Below is a small trained network, with its code and all its weights. Each question gives an input and a class and asks what happens when units are switched off, that is, made to give their printed mean instead of their output.

import numpy as np


def w(rows, s, z=0):
    codes = np.array(rows[::2]) - 128.0
    scale = np.full(codes.shape[1], s)
    scale[-1] = z or s
    return codes * scale


def f(y):
    return np.maximum(y, 0)


def log_softmax(a):
    a = a - a.max(-1, keepdims=True)
    return a - np.log(np.exp(a).sum(-1, keepdims=True))


def net(x, mask):
    res = np.array(x, float).reshape(1, 7) / 4 @ E
    y = f(res @ A[0][:, :-1].T + A[0][:, -1])
    res = res + np.where(mask, y, B[0][:, -1]) @ B[0][:, :-1]
    return log_softmax(res[-1] @ U[:, :-1].T + U[:, -1])


A, B = {}, {}
E = w([
[122,162,130,87,182,3,16],'x0',
[140,151,19,89,245,128,133],'x1',
[188,62,154,114,142,189,17],'x2',
[67,174,176,34,153,57,119],'x3',
[210,16,104,91,126,15,125],'x4',
[161,127,125,213,87,18,189],'x5',
[120,81,83,1,140,145,117],'x6',
],0.0057)
A[0] = w([
[22,171,151,30,180,124,93,157],'N1',
[164,146,71,145,137,90,168,132],'N2',
[170,37,148,170,72,140,156,183],'N3',
[192,43,133,99,112,92,139,192],'N4',
[153,135,121,186,156,215,96,128],'N5',
[103,189,45,109,180,64,194,252],'N6',
[121,145,151,163,38,138,186,163],'N7',
[159,102,125,119,157,205,43,175],'N8',
[135,157,109,72,190,121,62,76],'N9',
[173,117,64,226,175,41,183,158],'N10',
[146,172,141,164,34,136,189,164],'N11',
[104,138,162,186,1,143,223,197],'N12',
[136,128,57,84,166,206,227,153],'N13',
[135,151,212,144,116,83,62,87],'N14',
[120,161,91,167,153,166,118,227],'N15',
[128,175,91,119,185,90,142,224],'N16',
[215,50,133,98,47,61,109,203],'N17',
],0.0078,0.0049)
B[0] = w([
[56,212,143,153,116,131,234,219],'N1',
[118,141,117,107,137,127,161,175],'N2',
[98,131,112,76,71,141,105,211],'N3',
[119,119,86,80,129,135,95,209],'N4',
[186,169,101,138,123,87,109,181],'N5',
[83,169,143,139,151,137,180,252],'N6',
[71,155,152,153,41,130,125,208],'N7',
[126,161,96,125,105,68,103,198],'N8',
[55,202,165,165,82,116,124,173],'N9',
[101,147,120,77,164,174,224,228],'N10',
[67,166,221,189,22,130,139,211],'N11',
[45,190,220,155,2,141,81,255],'N12',
[192,105,5,63,202,86,152,206],'N13',
[193,122,85,116,181,98,116,167],'N14',
[145,177,101,149,146,94,182,199],'N15',
[101,176,142,116,122,157,187,210],'N16',
[127,121,63,80,130,146,101,232],'N17',
],0.0077,0.0085)
U = w([
[233,126,85,138,127,75,88,145],'0',
[133,128,97,78,231,142,225,209],'1',
[161,2,187,231,154,128,173,2],'2',
[157,5,103,63,110,164,52,64],'3',
[32,195,204,177,31,140,173,153],'4',
[202,124,209,209,169,165,126,47],'5',
],0.0074,0.0036)

Each question gives the input, the list of numbers given to net, and the class t.
The units are the neurons (one row each of A and B). Each row of codes is followed by its name. A weight is (code - 128) times the scale printed after its matrix; where a second scale follows, it is the last column's (A, B and U).
mask holds one flag per neuron, in row order. A switched-off neuron (its flag False) gives its mean, the last column of its row in B, instead of its output. The means were averaged over made-up inputs and are rounded, as every weight is.
A unit's drop is (log p(t) with every unit on - log p(t) with that unit switched off) / (log p(t) with every unit on - log p(t) with every unit switched off).
The circuit of an input: a set's keep is (log p(t) with only the set's units on - log p(t) with every unit switched off) / (log p(t) with every unit on - log p(t) with every unit switched off). Starting from the 12 units with the biggest drops (on a tie, the unit counted first), units are removed one at a time, each time the one whose removal leaves the highest keep (on an exact tie, the one counted first), for as long as the keep stays at least 0.8.
circuit, biggest first: the units of the circuit, biggest drop first
k most important neurons: the k neurons with the biggest drops, biggest first
drop of u: that unit's drop, to one decimal
input [3,0,5,1,0,1,1], class 0: circuit, biggest first => [N12; N10; N6]
input [3,7,-5,6,1,5,-2], class 1: circuit, biggest first => [N12]
input [4,3,-6,1,3,5,-2], class 1: circuit, biggest first => [N12; N10]
input [8,0,4,-8,2,-2,8], class 3: circuit, biggest first => [N17; N6]
input [7,-5,7,-6,6,-7,-5], class 0: 3 most important neurons => [N8; N14; N5]
input [-3,2,-5,-6,7,4,5], class 1: 2 most important neurons => [N10; N13]
input [-5,8,7,1,7,-6,-4], class 0: 2 most important neurons => [N8; N10]
input [7,-3,2,0,1,-8,-8], class 0: 2 most important neurons => [N12; N14]
input [8,4,6,-5,-8,2,0], class 0: 2 most important neurons => [N12; N11]
input [3,7,-7,-6,5,-2,-2], class 1: drop of N4 => 0.0
input [0,4,8,-4,-8,-1,4], class 0: drop of N5 => 0.1
input [-6,7,6,-8,-5,-4,1], class 0: drop of N10 => 0.1
